Below is a small trained network, with its code and all its weights. Each question gives an input and a target symbol and asks what happens when units are switched off, that is, made to give their printed mean instead of their output.

import numpy as np


def w(rows, s, z=0):
    codes = np.array(rows[::2]) - 128.0
    scale = np.full(codes.shape[1], s)
    scale[-1] = z or s
    return codes * scale


def norm(h):
    return h / np.sqrt((h * h).mean(-1, keepdims=True) + 1e-5)


def f(y):
    return np.maximum(y, 0)


def softmax(a):
    e = np.exp(a - a.max(-1, keepdims=True))
    return e / e.sum(-1, keepdims=True)


def log_softmax(a):
    a = a - a.max(-1, keepdims=True)
    return a - np.log(np.exp(a).sum(-1, keepdims=True))


def net(x, mask):
    ids = ['αβγεηθλμξπστφω'.index(c) for c in x.split()]
    T = len(ids)
    res = E[ids] + P[:T]
    r = norm(res)
    for j in range(2):
        rows = slice(4 * j, 4 * j + 4)
        q, k, v = (r @ M[0][rows].T for M in (Q, K, V))
        z = softmax(np.where(np.tri(T) > 0, q @ k.T / 4**0.5, -1e9)) @ v
        o = O[0][rows]
        res = res + np.where(mask[j], z, o[:, -1]) @ o[:, :-1]
    y = f(norm(res) @ A[0][:, :-1].T + A[0][:, -1])
    res = res + np.where(mask[2:14], y, B[0][:, -1]) @ B[0][:, :-1]
    return log_softmax(norm(res)[-1] @ U[:, :-1].T + U[:, -1])


Q, K, V, O, A, B = {}, {}, {}, {}, {}, {}
E = w([
[254,240,171,125],'α',
[134,126,135,93],'β',
[134,126,134,95],'γ',
[136,128,137,92],'ε',
[130,128,133,97],'η',
[135,129,134,92],'θ',
[135,128,132,94],'λ',
[131,120,140,99],'μ',
[105,73,127,131],'ξ',
[130,66,131,137],'π',
[174,125,110,85],'σ',
[107,152,46,102],'τ',
[177,98,171,120],'φ',
[167,71,100,123],'ω',
],0.0092)
P = w([
[69,95,160,6],'0',
[89,80,148,1],'1',
[102,72,142,8],'2',
[115,80,135,30],'3',
[128,87,128,46],'4',
[138,95,127,67],'5',
[145,107,129,83],'6',
[151,114,126,101],'7',
[152,122,124,116],'8',
[153,134,122,132],'9',
[152,131,128,144],'10',
[155,133,130,154],'11',
],0.005)
Q[0] = w([
[188,67,160,66],'head 0',
[9,215,76,202],'head 0',
[242,82,141,110],'head 0',
[65,63,109,47],'head 0',
[119,118,72,104],'head 1',
[229,18,162,83],'head 1',
[164,19,105,22],'head 1',
[152,167,177,188],'head 1',
],0.011)
K[0] = w([
[157,122,86,239],'head 0',
[96,113,165,2],'head 0',
[149,161,108,229],'head 0',
[172,43,22,130],'head 0',
[181,99,83,170],'head 1',
[190,220,119,193],'head 1',
[241,174,94,195],'head 1',
[4,143,164,53],'head 1',
],0.0083)
V[0] = w([
[254,135,123,143],'head 0',
[165,173,126,71],'head 0',
[146,125,56,129],'head 0',
[157,141,200,119],'head 0',
[183,107,45,183],'head 1',
[91,66,113,136],'head 1',
[90,78,58,124],'head 1',
[110,191,71,106],'head 1',
],0.007)
O[0] = w([
[83,62,178,53,82],'head 0',
[163,17,86,122,79],'head 0',
[52,106,138,144,135],'head 0',
[185,99,142,105,106],'head 0',
[81,70,127,2,4],'head 1',
[93,137,180,131,227],'head 1',
[13,151,171,127,232],'head 1',
[70,128,38,157,25],'head 1',
],0.0052,0.0022)
A[0] = w([
[124,127,126,124,72],'neuron 0',
[150,147,179,159,54],'neuron 1',
[105,72,141,47,15],'neuron 2',
[108,215,124,254,66],'neuron 3',
[140,71,66,108,11],'neuron 4',
[73,141,185,150,57],'neuron 5',
[165,135,35,119,234],'neuron 6',
[58,147,141,169,2],'neuron 7',
[94,94,171,176,84],'neuron 8',
[123,71,186,172,75],'neuron 9',
[119,147,195,121,175],'neuron 10',
[228,129,117,160,34],'neuron 11',
],0.0066,0.0016)
B[0] = w([
[109,134,125,99,128],'neuron 0',
[102,131,90,84,175],'neuron 1',
[185,111,40,185,222],'neuron 2',
[252,68,38,205,147],'neuron 3',
[117,224,82,132,153],'neuron 4',
[141,181,120,168,203],'neuron 5',
[34,155,187,195,181],'neuron 6',
[204,103,116,169,150],'neuron 7',
[156,213,103,97,204],'neuron 8',
[132,219,140,54,225],'neuron 9',
[78,190,124,162,252],'neuron 10',
[89,12,129,194,181],'neuron 11',
],0.0043,0.0036)
U = w([
[236,90,189,93,94],'α',
[139,113,113,153,51],'β',
[125,116,125,136,17],'γ',
[117,115,127,136,25],'ε',
[207,186,66,213,67],'η',
[169,144,12,70,111],'θ',
[141,107,102,123,48],'λ',
[110,101,140,167,87],'μ',
[22,132,30,152,139],'ξ',
[140,92,123,166,126],'π',
[51,49,147,30,161],'σ',
[124,228,178,104,254],'τ',
[119,103,144,141,27],'φ',
[96,91,146,200,165],'ω',
],0.011,0.0036)

Each question gives the input, a string of symbols that net reads in full, and the target symbol t.
The units are the heads (4 rows each of Q, K, V and O) and the neurons (one row each of A and B). Each row of codes is followed by its name. A weight is (code - 128) times the scale printed after its matrix; where a second scale follows, it is the last column's (O, A, B and U).
mask holds one flag per unit, heads first, then neurons. A switched-off unit (its flag False) gives its mean, the last column of its rows in O or B, instead of its output. The means were averaged over made-up inputs and are rounded, as every weight is.
A unit's drop is (log p(t) with every unit on - log p(t) with that unit switched off) / (log p(t) with every unit on - log p(t) with every unit switched off).
The circuit of an input: a set's keep is (log p(t) with only the set's units on - log p(t) with every unit switched off) / (log p(t) with every unit on - log p(t) with every unit switched off). Starting from the 12 units with the biggest drops (on a tie, the unit counted first), units are removed one at a time, each time the one whose removal leaves the highest keep (on an exact tie, the one counted first), for as long as the keep stays at least 0.8.
units of the circuit, in order: the units of the circuit, biggest drop first
top k neurons: the k neurons with the biggest drops, biggest first
which heads matter: for each layer, one digit per head in row order, 1 if its drop is at least 0.15 and else 0, layers parted by /
input ξ σ π η, target θ: top 2 neurons => neuron 2; neuron 6
input θ π π σ π θ, target θ: top 4 neurons => neuron 2; neuron 6; neuron 9; neuron 5
input π π π θ ξ θ π θ λ ξ γ, target η: top neuron => neuron 3
input π π θ ξ θ β, target η: units of the circuit, in order => head 0; head 1
input η λ γ φ ω σ θ, target σ: which heads matter => 10
input λ λ η, target ω: units of the circuit, in order => head 1; head 0; neuron 6; neuron 11
input λ π τ η β π σ σ π, target θ: units of the circuit, in order => head 1; neuron 11
input τ θ ξ η π π τ π ε, target ξ: units of the circuit, in order => head 1; neuron 9
input π γ ξ θ λ λ ω π β, target σ: units of the circuit, in order => head 1; head 0
input μ π π π β ξ η, target η: units of the circuit, in order => head 0; head 1; neuron 3
input π ξ μ π π β σ λ θ, target θ: top 2 neurons => neuron 10; neuron 5
input γ β π η λ β π, target τ: which heads matter => 00
input λ π τ θ ω μ, target σ: which heads matter => 00
input π π ε ξ β λ ξ λ θ, target η: which heads matter => 10
input β ξ π θ ξ π π τ λ, target ξ: units of the circuit, in order => head 1
input η π π θ λ π ξ, target τ: which heads matter => 00
input π β ξ π φ π π λ λ η, target ω: which heads matter => 01
input π π ξ π π π λ ω λ γ, target σ: which heads matter => 11
input π λ π β ε λ λ, target ω: which heads matter => 01
input φ π θ, target α: which heads matter => 11
